Each row is followed by its class.
[ -75 -326  203  182 -172  179   39  461 -310 -411  407  109  407  262
  -56    8  175  488 -155  -30 -179  413  -48 -222  152 -213 -186  158
  169  106 -277  623 -887 -299 -362 -178 -130 -355  176 -420  228 -475
 -363]
nid
[ -44 -146   60  268 -267  -13   42  711 -258 -279  278   51  290  -55
  -22 -260  249  442  -10 -120  -33  230 -229 -169 -191    9 -109  147
  414   66 -187  525 -775 -498 -533  -62 -408 -194  116 -474  309 -528
 -191]
zut
[  37 -167   86  229 -162 -109  191  814 -347 -292  369   43  488   71
   -5 -154  279  630 -338  -98  -10  287  -50   20   66  -30  -52  138
  352   91 -193  541 -806 -533 -644  -46 -305 -305  141 -544  290 -564
 -212]
zumir
[-375 -174   76  588   97  -78 -138  -27 -139 -147  290  121  164 -498
 -370  724 -155  478  443  -82 -252 -112 -164   52  309 -309 -209 -239
  -95  174  609 -142 -305 -574  177 -195   61   55  -89  167  -33  -71
   52]
momeg
[  41   95  131  268  284 -430 -172  329   23  137  -22  241   13   70
  -90  206 -429  407  153   14 -140 -271  -57 -379 -737    7 -267  -60
   18 -226  -76  -83 -250 -310  277  327  416  242  178   47  -98 -189
 -266]
Rivup
[-158 -307  159  202 -100  125   42  477 -298 -441  389   69  392  239
  -29   78  174  457 -139   -9 -287  392  -72 -179  174 -227 -191  246
  217  122 -178  654 -801 -379 -463 -169 -103 -390  116 -475  189 -456
 -212]
Zumu
[ -95 -164   75  312 -194 -142   83  782 -268 -262  314   55  416   88
  -47 -208  297  468 -263 -122 -105  229  -83  -61 -181  -54  -97   22
  376   55 -191  522 -734 -576 -538 -152 -266 -291  119 -464  309 -541
 -238]
momeg
[ 186   98   69  154  242 -353  -58  251   21   63  -29  217 -198   47
  105   55 -442  272  120   26  -89 -213 -128 -459 -800   41 -180  174
  117 -206 -130 -124 -215 -191  286  392  485  222   78  120 -117 -221
 -282]
zut
[  19 -163   39  262 -256  -88   89  651 -310 -229  345  100  356  -61
  -39 -219  282  663 -133 -136   24  302  -84  -57  121  -20  -21  124
  378  115 -253  500 -779 -541 -508 -127 -429 -225   92 -431  289 -593
 -169]
zumir
[  63  143  190  218  326 -482  -27  353   26  109   11  110  -42  182
  -99  163 -387  380   79   14  -74 -225 -127 -334 -665  -47 -216  -10
   60 -206   20 -150  -94 -473  244  329  471  254   93   41 -149 -193
 -278]
nin
[ -68 -339  110  225 -134   77   85  541 -316 -437  331  119  395  137
   25  -24  139  464 -222   19 -217  303 -122 -205   36 -212 -180  247
  220    2 -276  632 -879 -307 -459 -120 -130 -369  154 -405  202 -552
 -286]
momeg
[-275 -145   31  566  -11   35 -174  -62 -151 -183  230  149  145 -537
 -279  708 -139  420  537  -66 -241  -37  -95   11  381 -253 -183 -217
 -118  234  429 -184 -331 -562  163 -308  -12   23 -112  106   28  -49
   55]
zumir
[ 204  130  130 -135  -51 -329  230  293    1 -236   46 -265  161  133
  359  122 -297  539 -183  -47 -210  -45  297 -330 -175   46   84  354
  -20 -120  172 -200  -19 -230  327 -134  602   91  -59  192 -327   71
 -308]
zut
[ 128  374  255  440  225 -314 -390  111  179 -235  206  294  -39  510
 -151  275 -304   81  364  -91 -135  146 -149 -368 -598   11 -510  474
  372  -37  -29   76 -138 -227  219   88  694  189  -68  -66   -9  207
 -204]
Zumu
[ 128   87   91  209  235 -490   10  413  -23  111   22  231  -50   96
    9   88 -412  411  107    3 -145 -223  -81 -350 -610   24 -165   31
   73 -213 -110 -102 -196 -394  261  384  452  308   97   52 -120 -159
 -244]
zumir
[ -58 -143    5  258  -91 -168  100  790 -305 -222  350   98  423   47
  -63 -205  300  538 -272 -236  -17  246 -124  -46 -102   -6  -55   78
  339   60 -149  576 -793 -529 -586   11 -329 -289   75 -544  259 -514
 -150]
momeg
[ -64 -371  125  125 -195  178   71  613 -290 -413  258   96  406  241
   -2   63  208  356 -251  109 -248  340   61 -221   14 -197 -176   90
   91  -41 -411  596 -899 -402 -389 -138 -152 -292  227 -422  248 -567
 -283]
nin
[   7  178   83  241  302 -463 -156  319   86   69  -27  218 -107   62
  -49  113 -412  343  201  -11 -133 -210 -145 -348 -649    3 -265  108
   97 -248  -60 -170 -166 -452  330  374  435  195   75   98 -127 -139
 -216]
nin
[-224 -135   31  552  -37    0 -189  -76 -165 -131  194  129  116 -542
 -302  696 -230  489  561 -169 -322  -50 -190   24  218 -264 -171 -144
 -126  154  474 -195 -374 -491  274 -160 -134   81  -41  162   -6  -62
  164]
nid
[ -22 -394  129  111 -184  189  180  523 -379 -497  342   45  395  179
  103    1  123  452 -240  113 -240  337  -56 -193   -8 -233 -188  337
  203   97 -260  625 -856 -277 -476 -114 -157 -408  151 -441  206 -546
 -256]
Zumu
[-292  -85   76  598   14    3 -240  -43  -86 -223  281  131  140 -436
 -256  751 -330  414  466 -182 -245  -33 -169  -65  405 -304 -164 -110
    0  162  508 -204 -294 -551  209 -356   -8   66 -136  189   18   75
  127]
Rivup
[-311 -162   41  570  -53   -4 -154  -99  -75 -188  269  119  126 -484
 -280  699 -173  402  452 -161 -333   21  -98  -51  403 -245 -142  -86
    1  142  570 -250 -297 -569  231 -281   18  103  -90  163   -4   83
  122]
zut
[ 132 -191  175  158 -326  207  227  427 -215 -485  135  -81  373   62
   77  131  295  195 -279  -12 -126  357   20 -167   69  148   23  197
  171 -126 -407  600 -603   -3 -341  -61 -179  -67  137 -194   92 -387
   76]
nin
[-168 -282  152  419 -174  371 -194 -330  -17  -50  162  158  -86 -381
 -297  673 -193   13  509  -34 -337  209  -21 -453  430  -92 -113 -264
 -119  226   51 -128 -472 -350  569 -313  145  109 -131  245   75   69
   -4]
zumir
[  46   61  111  169  223 -381  -73  277   20  148   47  311  -96   81
    7   76 -342  478   52  -32 -189 -194  -84 -450 -718  -10 -201   -8
  122 -137 -169 -118 -323 -466  339  322  539   95   84  -10  -85 -230
 -331]
nid
[-186 -324  162  408 -129  418 -219 -328   -9  -26  141   78 -134 -443
 -289  656 -318   92  557  -53 -320  231   17 -473  439 -121  -64 -250
  -99  171   48 -173 -480 -254  575 -476    5   85 -181  324   76   58
   26]
Rivup
[-125 -338 -130  538  -96  -21  -16  -15  -81  111  207  404  -74 -641
 -237  505  -67  568  373  -58 -440  236   45 -169  152  -46 -123 -288
  -24 -132  -69  -99 -681 -816  385 -192  -60   46 -234  110  157   36
   51]
nin
[-141 -418 -170  564  -54   27  -39   42 -127  140  268  348 -118 -743
 -223  477 -143  527  393  -26 -445  138    1 -134   88  -49 -118 -198
  -83  -77  -50  -37 -721 -666  422  -81  -68  109 -197  151  170  -32
  135]
momeg
[-158 -321  168  374 -221  434 -128 -329  -11 -110  139  109 -108 -453
 -200  673 -273  -13  526   81 -374  205   -8 -457  378  -77 -143 -207
 -136  201   51 -142 -486 -290  560 -392  136  165 -107  303   54   32
  -24]
zumir
[ -59 -348  -93  556  -82   21  -21   66 -149   70  293  348  -38 -662
 -174  493 -201  477  355  -18 -454  177   -7 -162   94 -134 -157  -87
  -31 -163   19  -81 -641 -630  447  -45 -114   78 -117   91  162  -89
  149]
bof
[  92 -266   84  124 -254  199  174  515 -334 -460  119   48  364    4
  126   98  204  324 -231  -60 -112  247    2 -195  -65  120   35  157
  124  -53 -401  672 -743  123 -459  -43 -219 -178  116 -302  149 -480
   41]
Rivup
[ -79 -281  -54  521 -191   65 -137  -98  -60   -2  252  329 -123 -506
 -145  563 -328  335  385 -151 -551  258  -98 -251  140 -134 -164  -31
   10 -124   24 -146 -646 -596  518 -212   -2   85 -143  238  121  106
  102]
nid
[-250 -333  154  433  -33  322  -51 -164   19    3  220   84  -93 -333
 -256  608 -121  200  368  -40 -275  301  138 -323  408 -108 -113 -234
 -100  169   83 -137 -475 -565  494 -408  118   18 -186  190  105   68
  -35]
nin
[ 227 -269  143  130 -360  163  317  396 -333 -465  205   30  392  -39
  194   69  232  261 -343   94 -120  234  -15 -186  -40  114    1  240
  180  -72 -490  656 -757   44 -376   71  -70 -145  161 -319  161 -564
   -4]
zumir
[ -79 -389  179  156 -167  172  114  366 -312 -427  289   19  388   86
    1   81  195  426 -120  146 -201  359  -65 -192  145 -228 -184  197
   88   27 -312  612 -809 -330 -372  -89 -167 -313  168 -459  176 -581
 -198]
nin
[  82 -144  214  137 -272  200   90  369 -224 -509  125   -4  427  134
   72  107  211  116 -270  -48 -190  316  -37 -220  -46   85  -36  171
  197  -53 -407  635 -648   94 -369  -18 -141  -86  193 -289  120 -398
   70]
Rivup
[  75   88   94  178  276 -481  -29  230   -6  190  -43  268  -57    6
  -85  147 -352  435  103  -45 -117 -207  -59 -354 -535   46 -192  -13
    3 -221  -53 -130 -222 -379  303  425  457  259   93   49 -136 -160
 -253]
zumir
[   2 -164   23  277 -314 -117  126  840 -250 -296  388   45  369   87
   10 -279  276  529 -216 -177  -51  342 -100  -94  -82   -4  -50  152
  464  -13 -146  510 -728 -560 -597 -194 -394 -247  105 -406  303 -446
 -234]
zut
[ 187  331  282  268  203 -274 -271  170  145 -266  240  131   54  492
  -56  283 -340   34  209   13  -22   27  -69 -352 -558  -26 -432  414
  166  -95  -58   78 -152 -216  333  193  663  310   64    6 -101   34
 -177]
nin
[-434 -205   45  619   54   19 -325 -239  -76  -99  211  204   89 -565
 -449  826 -149  316  632  -62 -264 -137 -194  -70  304 -265 -263 -254
  -65  222  568 -140 -292 -505  236 -298   34  104  -70  215  -33  -54
  114]
momeg
[ 169  122  157 -146   69 -316  210  292    9 -356   28 -269  240  229
  345  164 -314  497 -298  -12 -188   29  307 -328 -160  106   65  462
  -38  -43  111  -83  -61 -113  282  -79  693  134  -13  246 -398   37
 -321]
momeg
[-198 -288  143  467 -102  391 -243 -353   48  -65  174  176 -196 -362
 -335  686 -249   30  603   38 -258  286  -12 -444  331  -78 -171 -189
  -83  193   -4 -100 -474 -439  598 -395  127  158 -199  340   94  106
   -3]
nin
[  66 -212  176  181 -220  160   97  457 -280 -472  156   14  412   66
   40  165  145  243 -218  -41 -159  207  -59 -164  -35   37  -46  204
  208  -80 -360  617 -696   71 -420  -28 -163 -140  176 -298  140 -483
   96]
Rivup
[ 313  171  164 -165 -112 -292  300  343  -46 -362    0 -293  122  157
  535   -3 -396  590 -252  -59 -147  -41  210 -360 -253   43  174  545
  134 -101   23 -237  -36 -180  308 -145  524   79  -53  277 -329  -26
 -358]
nid
[ 106 -259   90  137 -265  181  163  545 -329 -474  178   67  401   79
  104   37  236  189 -300    2 -122  242  -25 -199 -116   85  -19  260
  201  -55 -367  652 -666   50 -401   31 -170 -204  206 -305  160 -550
    8]
bof
[ -92 -422  -97  532 -119  117   22 -134 -132   32  220  259  -72 -707
 -160  479 -151  462  324   50 -454  157  -46 -236  103 -105 -100 -116
  -31  -61    9  -87 -629 -504  420 -160  -80   41 -161  166   97  -42
   33]
momeg
[  86  309  220  260  269 -318 -317  237  138 -244  315  291   -5  665
  -85  199 -316  158  188 -142  -95  129  -27 -477 -466  -38 -412  470
  376  -19   -8  128 -207 -306  195   -5  740  109  -88  -60  -39  174
 -324]
Zumu
[ 216  239  165  -57  -23 -434  118  367   -8 -304  -20 -172  133  253
  321  113 -357  476 -185  -98  -81   11  197 -307 -128  -14   97  475
  167 -145  168 -221  139 -254  286 -124  546  115  -70  315 -309   38
 -310]
bof
[-124 -305 -110  552  -62  -89  -73  -49  -77   78  214  396  -59 -533
 -255  532 -157  412  241  -94 -525  215  -32 -155  123 -101 -144 -162
   35 -140   26  -75 -609 -684  405 -108   57   99 -206  165  133  141
  104]
momeg
[ -53 -393   67  172 -116   13  141  579 -360 -363  335  143  445  124
   22  -16  216  516 -321   64 -222  285   31 -112    2 -257 -165  170
  166  -33 -309  612 -892 -364 -470  -75 -131 -407  147 -503  225 -601
 -245]
momeg
[ 113  291  283  294  319 -244 -324  154  141 -198  279  236   58  429
 -102  263 -354  249  291  -19  -10   51  -51 -390 -493  -28 -434  269
  210   69  -17   59 -188 -171  235   57  650  213   -3  -49  -88   64
 -243]
Rivup
[ 186  219  136 -122   63 -326  178  374    0 -293   80 -282  145  299
  361  142 -229  499 -212 -140 -177   83  353 -278  -73   85  102  452
   82  -41  106  -55   -8 -277  232 -180  555   99 -130  209 -290  139
 -271]
Zumu
[  40   88  121  190  257 -405  -80  363  -14   52    2  213  -22   72
  -18   97 -459  424  111   -7  -61 -324 -137 -407 -684  -64 -180   53
   93 -169  -51 -141 -170 -273  278  420  408  173  100   53 -133 -218
 -203]
Rivup
[ 152  198  103  202  359 -445  -66  301   25   52   25  250  -24  156
   54   91 -390  423  111 -136 -157 -194 -160 -316 -766   82 -211  114
   64 -102 -133  -38 -236 -327  224  442  529  176  101    4 -150 -112
 -185]
nid
[-108 -321 -134  606 -192   -9 -140  -67 -106   76  244  382 -110 -619
 -249  571 -187  449  464  -81 -536  213  -24 -254  176 -138 -134 -108
   57 -149  -31  -61 -629 -680  493 -102 -114   85 -220  169  160   82
  187]
Zumu
[ -85 -348  175  121 -161  101  158  503 -383 -486  431   41  360  242
   67  -22  128  475 -225   59 -267  372  -83 -239   78 -262 -184  335
  262   59 -136  654 -831 -295 -450 -162 -136 -382  115 -442  202 -545
 -328]
Zumu
[-150 -316 -104  589  -79   19  -94  -85  -66   93  234  303  -51 -690
 -275  652 -112  482  471  -67 -447  257   70 -134  316  -67 -109 -267
 -124 -119  -13  -75 -615 -721  499 -151  -90  115 -216  169  101   77
  202]
nin
[ -31 -154  122  268 -165 -125   94  739 -305 -227  329   73  412  -22
  -62 -106  271  602 -114  -63   16  271 -108   12   16  -88 -109   48
  356  109  -74  509 -629 -579 -566 -147 -360 -253  115 -440  248 -575
 -153]
bof
[ 234  181  172  -89  -15 -350  112  353  -46 -279  113 -274  156  275
  297  202 -332  506 -156  -58 -182   48  299 -404 -140  -36   51  406
   97  -44  153 -122  -54 -300  284 -220  521   36 -106  215 -259   -4
 -352]
Zumu
[ -76 -283  145  172  -79  120   18  465 -265 -474  350  123  436  302
  -43   15  246  329 -281   46 -240  358   20 -159  133 -196 -181  211
  198   22 -316  627 -785 -273 -420 -164  -10 -318  134 -389  202 -363
 -297]
momeg
[ -22 -172   96  261 -142  -57  127  713 -269 -246  257   58  371   31
  -75 -127  292  486 -218  -86   14  273 -130  -42 -136   52  -79   82
  315   47 -250  531 -769 -544 -558   40 -323 -216  143 -483  277 -553
 -127]
nin
[   9 -186   62  271 -218  -65   94  792 -316 -214  401   24  462    3
  -79 -193  352  560 -130 -118  -28  225  -82  -82 -117  -36 -102   28
  306   66 -112  568 -810 -492 -606  -45 -437 -298  169 -606  315 -575
 -176]
zut
[-240 -377  123  385 -149  395 -138 -262   -4 -119  312  174  -48 -335
 -301  555 -109  188  447   47 -344  336  155 -470  413  -54 -131 -241
  -45  251  107  -76 -551 -413  461 -544  163   81 -179  252  123  138
 -189]
zut
[ 100  334  211  289  252 -321 -325  163  163 -231  243  287    6  465
 -105  201 -236  123  219  -22  -28   10  -35 -406 -579   35 -416  292
  271  -37   -7   87 -161 -159  233   23  770  217  -67    1  -68  102
 -353]
momeg
[-348 -343  127  396   33  415 -222 -198  -10  -41  102  207  -94 -392
 -256  605 -192  148  512   -5 -282  140   72 -398  315  -32  -80 -357
  -94  351   56 -100 -472 -310  450 -373  139   45 -120  283   56   69
  -54]
Rivup
[ 137   86   56  184  238 -474 -166  362  -37  144   81  238    7   41
  -39  141 -346  410  137   75 -159 -207   21 -372 -620  -37 -190  -34
  -13 -224  -89  -47 -193 -380  323  301  367  162  143  101  -98 -296
 -270]
bof
[  62   93   63  253  279 -512  -86  313  -11  210    9  238  -67   36
  -68  138 -353  403   80   -2 -239 -169  -26 -379 -731   -3 -215    6
   95 -286  -77  -60 -260 -439  303  419  352  170   98    9  -85 -197
 -237]
Zumu
[ 146 -225  164  105 -323  237  157  340 -285 -510  159   31  390  159
  138   77  202  151 -232  -51 -227  260 -123 -285 -170   33  -58  258
  198  -14 -415  652 -714   60 -368  -12 -144 -159  218 -328  123 -473
    3]
nid
[ 170   73   89  135  215 -315  -59  319  -46   47  -84  163 -107  135
   77   42 -344  326  155   -7  -93 -217  -62 -405 -793   20 -131   53
   30 -132 -196 -102 -173 -210  288  323  376  208  117  155 -122 -177
 -341]
nid
[ 224  407  274  267  178 -242 -344  100  164 -258  282  186  -31  525
  -19  185 -317   62  309 -165   -3  109 -146 -433 -459  -18 -389  445
  317  -44  -54   74 -159 -133  269   19  607  235  -43   -2  -54  135
 -281]
nid
[ -32 -258 -137  462 -111  -12  -56  -33  -98  -15  277  343 -119 -539
  -76  419 -203  458  328 -134 -444  261    8 -180  286  -30  -25   84
   40 -126   20  -70 -530 -594  473 -141  -20  158 -212  270  109  137
  129]
bof
[ 112 -231  103   87 -355  230  158  478 -261 -452  179   48  313   58
  139    5  295  257 -226 -125 -171  368    5 -230    5  150   43  157
  212  -43 -498  639 -758   19 -348  -92 -187 -165  126 -214  128 -439
  -15]
nid
[ -74 -322 -125  548  -96  -10  -90  -37 -139   72  290  391  -48 -623
 -168  574 -202  480  394  -94 -459  156   25 -194  201 -152 -105 -122
  -83 -138   92  -70 -597 -612  441 -148  -87   46 -135  163  131  -68
  160]
bof
[ 160  372  273  345  273 -310 -285  239  124 -271  154  230   59  490
  -17  192 -377  181  207 -149  -33   31 -160 -350 -596    9 -409  431
  300  -73  -15   51 -156 -108  167  132  623  204   21  -60  -82  146
 -237]
Rivup
[ 206   30  126  164  255 -446   22  271  -91  181  -41  140  -96  -39
   14  120 -489  402  159   16 -102 -354 -197 -306 -823  -66 -214   68
  -70 -272  -55 -207 -188 -194  345  591  384  162  159   97 -154 -281
 -199]
nid
[-124 -300 -110  568  -73    3 -135  -87  -60   67  311  337  -15 -583
 -242  545 -120  429  358  -83 -561  230    5 -201  224  -87 -107 -193
  -65  -60  -42    8 -632 -625  522  -79    3  131 -160  158   72   87
  208]
momeg
[  -4 -154   18  318 -111 -221  107  844 -313 -172  296  107  418   44
  -62 -194  351  585 -241 -103  -23  181  -94   60 -232  -18  -49   -3
  366   61 -168  572 -732 -558 -665    3 -325 -319  106 -524  301 -547
 -165]
momeg
[-277 -159   50  558   26   -5 -193  -87 -112  -70  252   82  110 -531
 -378  763 -158  446  588 -151 -232  -35 -146   20  388 -203 -149 -218
 -186  195  633 -187 -279 -492  227 -143   10   90  -75  179  -69   85
  121]
zut
[ -51 -138   74  362 -263 -119   64  731 -293 -233  371   22  415 -109
 -142 -124  259  630  -55 -180   -9  220 -180  -94  -16  -79 -100   31
  381   32  -40  479 -737 -552 -531 -122 -451 -285   89 -508  279 -556
 -148]
zut
